Each row is followed by roughly how far along a hidden order it lies, from 0 to 20. A new part has a new order.
-8, -1, -3, 2, 1, 31, 18, 2, -8, -1, 6, 8, -5, 6, -1, -2, -7, 1, -4, 3, 4, -5, 5, 16 : 11
-6, -4, -5, -3, 5, 60, 18, 1, -12, -7, 2, 3, 4, 6, -11, -4, 0, 4, -6, 1, 1, 3, 9, -2 : 4
9, 3, 1, 5, 0, 20, 3, 2, 2, 2, 5, 8, -1, -1, 8, 8, 2, 1, 0, -2, 4, -3, 2, 15 : 10
32, -1, -2, 0, -3, -3, 4, 7, -8, 0, 3, 9, -7, 5, 6, 26, -2, -1, -4, -5, 2, -5, 2, 8 : 11
-2, 19, -1, 18, -2, 3, 12, 0, 1, 8, 5, 14, -9, 2, 5, 3, -2, -5, -3, -8, 9, -10, 2, 0 : 2
-22, 7, -5, 21, -13, 15, 45, 5, -17, 20, 20, 20, -45, 11, 14, 8, -31, -14, -17, -36, 20, -39, -1, 17 : 6
-6, 0, -2, -1, 2, 4, 23, 0, -8, 2, 9, 4, -6, 3, -5, -4, 18, 21, -7, -8, 16, -6, 6, -5 : 6
-6, -5, -3, -3, 7, -5, 4, 4, -5, -5, 4, 10, 5, 5, 0, -1, -2, 4, 31, 5, 11, 3, 4, 6 : 20
-8, 6, -1, 19, -2, 2, 13, 2, -9, 7, 8, 3, -13, 11, 25, 2, -12, -6, -1, -12, 8, -15, 0, 8 : 13
-13, -5, -8, -3, -4, -3, 32, 10, -19, -5, 6, 30, -22, 14, -1, -5, -11, 46, -16, -6, -2, -8, 9, 11 : 7
46, 1, -1, 1, 1, 12, 4, -1, -8, 4, 6, -3, -8, 3, -3, 30, -4, -4, -3, -8, 9, -7, 1, -4 : 16
-9, 2, -3, 10, 0, -3, 8, 1, -12, 1, 2, 6, -4, 10, 13, 1, -8, -3, 6, -9, 6, -6, 3, 18 : 14
-12, 22, -2, 31, -2, 6, 10, 1, -18, 4, 10, 7, -13, 9, 4, 0, -10, -3, -10, -15, 8, -12, 3, -6 : 7
-5, 6, 1, 11, 2, 14, 9, -3, -2, 12, 10, -5, -11, 2, 4, 3, -10, -5, -6, 12, 15, -15, -2, -4 : 10
-7, 25, -1, 23, -4, 19, 10, -1, -9, 10, 9, 0, -21, 5, 4, 3, -14, -7, -6, -14, 11, -15, -1, 3 : 0
-4, 0, -4, 7, 0, -5, 7, 6, -8, -5, 3, 15, 1, 7, 10, -1, -2, 4, 1, -1, -3, -1, 6, 19 : 12
-8, 0, -2, 3, 9, 25, 9, 0, -11, 0, 6, 3, -9, 7, 0, -1, -6, -3, 1, 21, 7, -6, 5, 0 : 15
-14, 2, -6, 4, -1, 0, 63, 5, -14, -3, 6, 17, -12, 8, -2, -4, -4, -1, -12, -11, 3, -8, 9, 14 : 0
32, -5, -4, -3, 4, 0, 16, 3, -17, -5, 6, 17, -2, 12, -9, 13, 0, 2, -8, -4, 3, -2, 11, -6 : 10
-2, -2, -5, 3, -1, -3, 20, 4, -11, -3, 5, 15, -12, 6, 0, -4, 38, 16, -8, -6, 8, -7, 5, 0 : 5
-12, 2, -6, 13, -1, 14, 9, 6, -7, -5, 3, 20, -8, 10, 0, -3, -4, 1, -10, 4, -3, -1, 9, 8 : 7

New part:
22, -1, 23, -2, 5, 1, 3, 8, 5, 2, -2, -4, -10, -9, 0, -2, -8, -2, -12, 0, 1, -3, 6, -7, 4, -4, 1, 3, 18, 10, 16, 5, 15 : 20
2, -8, -10, -17, -10, 0, -5, -1, 0, -1, 4, 12, 5, 9, 6, 2, 8, 17, 11, 1, -2, 9, 3, 11, -3, 5, 1, 2, -3, 0, 2, 5, -1 : 17
5, -2, 6, 11, -9, 3, -6, -3, 6, -2, 1, 12, 8, 9, -6, -2, 0, 8, -4, -17, -1, -7, -20, 12, -12, 1, -2, 6, -3, 2, 10, 24, -2 : 13
-25, -16, -21, -29, -5, -4, 2, 1, 1, 0, 0, 0, -3, 1, 4, -1, -2, -2, -9, -9, -8, -14, -13, -17, -4, -14, -4, -11, 7, -9, -2, -5, 2 : 7
1, -2, -11, -2, 1, 0, -1, -2, 0, 0, 1, -1, 0, 0, -2, -1, -5, -5, -6, -3, -7, -11, -7, -10, 0, -6, -1, 1, -15, -1, -9, -7, 1 : 7
11, 11, -3, 23, 19, 0, 3, 1, 8, 1, -1, -1, -5, -4, 3, -3, -16, 0, 12, 1, -27, -40, -21, -34, 5, -42, 1, -4, 9, -1, -18, -18, 1 : 19
7, 0, 1, 3, -3, 0, -2, -3, 0, -1, 0, 11, 7, 3, 6, 11, 11, 24, 26, 20, 16, 24, -8, 22, 10, 18, 5, 1, 0, 1, -4, -2, -1 : 18
8, 6, 7, 7, 8, 0, 6, 1, 1, 1, -4, -5, -8, -8, -2, 1, -4, -5, -3, 0, 1, 3, 6, -7, 19, 7, 8, -3, 26, -1, 2, 3, 9 : 2
-22, -12, -3, -21, -3, 0, 2, 2, 4, 7, 9, 28, -2, -2, 13, -3, 10, 0, -1, 0, 1, -2, 3, -7, 13, -2, 6, 7, 19, 9, 18, 5, 12 : 9
-6, -2, -2, 0, 6, 3, 4, 0, 4, 1, -1, 4, 0, -3, -2, -7, -2, -11, -9, -13, -5, -1, 0, -6, 1, 0, 0, -2, 10, 9, 15, -5, 2 : 17
0, 3, -2, 3, 1, 0, 0, 0, 0, -2, -4, -2, 0, -1, 8, -4, -1, -1, 15, 3, 1, 27, 5, 25, 23, 36, 0, 15, 3, -1, 15, 7, 1 : 20
-6, -1, -15, -9, -6, -11, -6, -12, 1, 1, -18, 3, -24, -15, -4, -3, -5, -5, -7, 4, 13, 7, 23, 4, 6, 16, 1, 6, 29, -3, 1, -10, 10 : 20
-23, -17, 0, -36, -18, 0, -1, -13, -15, 0, -14, 1, 4, 1, -14, 2, -10, -23, -16, -17, 0, -13, -16, -9, -10, -2, -5, 2, -7, -2, -3, 1, 1 : 15
-14, 2, 0, -30, 0, -8, -1, 0, -5, -3, 1, 14, 9, -1, 22, 24, 0, 1, -2, 51, 0, 0, 42, 44, -1, 48, 0, -2, 34, 1, 0, 2, 2 : 14
7, 8, -1, -6, 7, 0, 4, 5, 2, 3, -1, 1, -6, -11, -4, -10, -11, -20, -5, -24, 1, -21, -1, -22, 0, -3, 0, -5, 9, -3, 12, -2, 10 : 14
-12, -2, 3, -3, 4, 0, 5, 2, 19, 20, -1, 53, 17, 8, 20, 13, -5, -3, 6, -4, 7, -2, 11, -16, 5, -4, 2, -6, 11, 2, 5, -2, 12 : 5
-11, -5, 2, -9, -3, 0, -1, 0, 0, 1, 3, -4, 0, 4, 1, -1, 7, 16, 11, 0, 12, 18, 14, 13, 14, 27, 9, -1, 26, 17, 23, -1, 0 : 7
-2, 4, -1, -3, -2, 0, -4, -7, 0, -10, -13, -1, -15, -2, -10, -10, -6, -9, -2, -4, 1, -1, 6, 4, 7, 3, 1, -2, 6, -1, -3, -6, -7 : 9
3, 0, 4, 1, -6, -1, -4, -1, -16, -1, 2, 5, 7, 8, -3, 2, 5, 3, 6, 6, 2, 8, -9, 9, -7, -2, -3, 0, -13, -6, -3, 8, -15 : 0
